Below is a small trained network, with its code and all its weights. Each question gives an input and a class and asks what happens when units are switched off, that is, made to give their printed mean instead of their output.

import numpy as np


def w(rows, s, z=0):
    codes = np.array(rows[::2]) - 128.0
    scale = np.full(codes.shape[1], s)
    scale[-1] = z or s
    return codes * scale


def f(y):
    return np.maximum(y, 0)


def log_softmax(a):
    a = a - a.max(-1, keepdims=True)
    return a - np.log(np.exp(a).sum(-1, keepdims=True))


def net(x, mask):
    res = np.array(x, float).reshape(1, 6) / 4 @ E
    y = f(res @ A[0][:, :-1].T + A[0][:, -1])
    res = res + np.where(mask, y, B[0][:, -1]) @ B[0][:, :-1]
    return log_softmax(res[-1] @ U[:, :-1].T + U[:, -1])


A, B = {}, {}
E = w([
[133,163,86,71,228,48],'x0',
[204,54,197,140,194,138],'x1',
[150,200,162,255,158,94],'x2',
[42,132,246,102,118,44],'x3',
[207,194,169,53,63,116],'x4',
[83,189,172,82,205,239],'x5',
],0.008)
A[0] = w([
[131,89,57,152,96,64,97],'N0',
[138,245,146,197,152,137,67],'N1',
[124,52,97,80,82,108,100],'N2',
[94,105,82,142,197,107,147],'N3',
[145,90,95,163,88,50,54],'N4',
[161,182,83,123,176,218,119],'N5',
[72,91,116,152,199,104,125],'N6',
[106,97,109,65,117,131,44],'N7',
[244,159,160,103,72,79,109],'N8',
[110,167,67,71,188,52,100],'N9',
[149,142,102,114,77,65,100],'N10',
[155,127,53,132,114,173,41],'N11',
[133,240,172,184,175,166,122],'N12',
[209,71,201,133,127,157,161],'N13',
[74,171,173,105,187,221,180],'N14',
[183,109,177,115,221,139,112],'N15',
[169,190,142,58,123,139,101],'N16',
[83,115,108,19,150,171,73],'N17',
[59,54,89,176,152,128,46],'N18',
[91,129,187,106,140,57,67],'N19',
[178,176,194,97,91,132,165],'N20',
[57,96,162,97,104,65,70],'N21',
[76,146,117,164,47,176,125],'N22',
[113,102,104,73,149,122,93],'N23',
[171,142,65,97,190,104,119],'N24',
[153,158,130,199,133,72,64],'N25',
[172,148,151,98,66,103,122],'N26',
[103,98,133,92,108,173,102],'N27',
[52,153,230,86,146,136,97],'N28',
[121,69,162,162,126,168,213],'N29',
[92,201,94,122,71,128,93],'N30',
[101,99,121,56,119,177,57],'N31',
[204,55,164,149,160,92,80],'N32',
[146,93,158,85,162,180,17],'N33',
[161,133,99,146,116,166,22],'N34',
[140,163,148,194,114,138,2],'N35',
[172,99,79,121,124,169,104],'N36',
[145,173,109,131,180,80,71],'N37',
[185,131,69,156,132,128,45],'N38',
[154,149,105,150,135,196,74],'N39',
[79,196,68,104,136,96,134],'N40',
[88,164,90,151,58,141,126],'N41',
[139,167,164,167,138,162,106],'N42',
[186,94,24,118,135,113,102],'N43',
[72,60,116,172,120,117,153],'N44',
],0.012,0.0049)
B[0] = w([
[73,136,105,70,128,77,226],'N0',
[143,49,134,177,172,101,230],'N1',
[168,60,128,217,181,63,211],'N2',
[176,152,112,87,148,155,213],'N3',
[90,104,105,66,153,64,216],'N4',
[76,193,203,107,93,27,233],'N5',
[155,189,96,126,158,165,208],'N6',
[154,87,142,201,160,139,173],'N7',
[159,174,62,96,182,137,250],'N8',
[196,60,162,36,5,253,231],'N9',
[102,147,108,106,150,114,208],'N10',
[123,168,177,159,129,103,193],'N11',
[155,57,89,139,174,90,244],'N12',
[60,99,153,81,118,198,233],'N13',
[130,137,73,56,89,61,254],'N14',
[46,88,149,69,126,195,207],'N15',
[141,171,62,130,204,151,196],'N16',
[138,63,111,171,182,70,215],'N17',
[178,217,75,151,210,163,204],'N18',
[121,178,196,183,79,125,202],'N19',
[163,157,93,111,158,179,227],'N20',
[138,160,189,173,97,108,211],'N21',
[130,102,117,79,52,238,213],'N22',
[162,95,131,206,134,140,176],'N23',
[176,165,171,166,30,160,210],'N24',
[176,47,143,156,149,88,201],'N25',
[155,181,89,178,147,126,210],'N26',
[203,70,104,172,144,76,174],'N27',
[127,204,180,143,94,61,230],'N28',
[154,142,89,90,55,168,212],'N29',
[52,84,148,132,155,181,199],'N30',
[148,55,134,179,171,104,186],'N31',
[22,101,152,81,155,163,203],'N32',
[102,88,128,119,154,119,169],'N33',
[141,160,220,171,99,120,161],'N34',
[189,68,141,160,135,89,171],'N35',
[144,171,182,146,114,114,198],'N36',
[209,54,147,147,89,164,181],'N37',
[102,154,164,149,117,83,191],'N38',
[127,177,139,132,100,89,186],'N39',
[22,96,141,89,175,193,219],'N40',
[94,91,165,110,138,197,206],'N41',
[160,73,110,133,126,100,184],'N42',
[88,137,177,152,113,95,235],'N43',
[192,200,110,75,145,126,208],'N44',
],0.0077,0.0093)
U = w([
[162,36,116,206,169,106,59],'0',
[97,230,224,161,80,101,59],'1',
[177,109,123,102,42,219,253],'2',
[6,105,134,101,159,223,69],'3',
[173,238,44,124,194,180,97],'4',
[74,138,90,96,131,65,244],'5',
[92,164,116,178,154,170,74],'6',
],0.013,0.0053)

Each question gives the input, the list of numbers given to net, and the class t.
The units are the neurons (one row each of A and B). Each row of codes is followed by its name. A weight is (code - 128) times the scale printed after its matrix; where a second scale follows, it is the last column's (A, B and U).
mask holds one flag per neuron, in row order. A switched-off neuron (its flag False) gives its mean, the last column of its row in B, instead of its output. The means were averaged over made-up inputs and are rounded, as every weight is.
A unit's drop is (log p(t) with every unit on - log p(t) with that unit switched off) / (log p(t) with every unit on - log p(t) with every unit switched off).
The circuit of an input: a set's keep is (log p(t) with only the set's units on - log p(t) with every unit switched off) / (log p(t) with every unit on - log p(t) with every unit switched off). Starting from the 12 units with the biggest drops (on a tie, the unit counted first), units are removed one at a time, each time the one whose removal leaves the highest keep (on an exact tie, the one counted first), for as long as the keep stays at least 0.8.
units of the circuit, in order: the units of the circuit, biggest drop first
most important unit: the unit with the biggest drop
k most important neurons: the k neurons with the biggest drops, biggest first
drop of u: that unit's drop, to one decimal
input [8,6,-1,-4,-4,4], class 2: 2 most important neurons => N24, N9
input [-4,6,-3,-7,0,8], class 5: most important unit => N14
input [3,8,7,7,4,7], class 3: 2 most important neurons => N15, N13
input [6,2,-1,6,4,2], class 1: 2 most important neurons => N28, N19
input [-4,-4,7,-2,-8,-2], class 4: 2 most important neurons => N18, N44
input [-4,-1,-3,0,2,5], class 5: units of the circuit, in order => N9, N14
input [5,-6,4,5,3,-6], class 3: 3 most important neurons => N40, N9, N30
input [3,-4,-2,-3,4,5], class 5: units of the circuit, in order => N5, N17
input [2,5,5,1,5,4], class 0: 3 most important neurons => N12, N1, N40
input [0,-7,4,-5,5,0], class 3: units of the circuit, in order => N30, N40
input [5,-4,-1,-6,-3,-5], class 1: 2 most important neurons => N43, N24
input [7,3,5,3,-3,7], class 2: units of the circuit, in order => N9, N37
input [5,-8,0,-8,3,8], class 1: 2 most important neurons => N5, N24
input [-6,2,5,5,6,-6], class 2: units of the circuit, in order => N5
input [1,6,5,-7,-5,8], class 5: units of the circuit, in order => N14, N5
input [-2,7,-5,4,7,3], class 3: 2 most important neurons => N13, N15
input [1,8,6,-5,-4,3], class 3: 2 most important neurons => N15, N32
input [5,-8,1,3,4,2], class 3: 2 most important neurons => N40, N30
input [8,1,-3,-7,-5,7], class 2: drop of N9 => 1.2
input [8,3,3,5,3,-5], class 2: units of the circuit, in order => N9
input [2,4,-5,1,-4,4], class 0: drop of N31 => 0.3
input [-8,7,7,5,-8,4], class 2: drop of N29 => 0.9
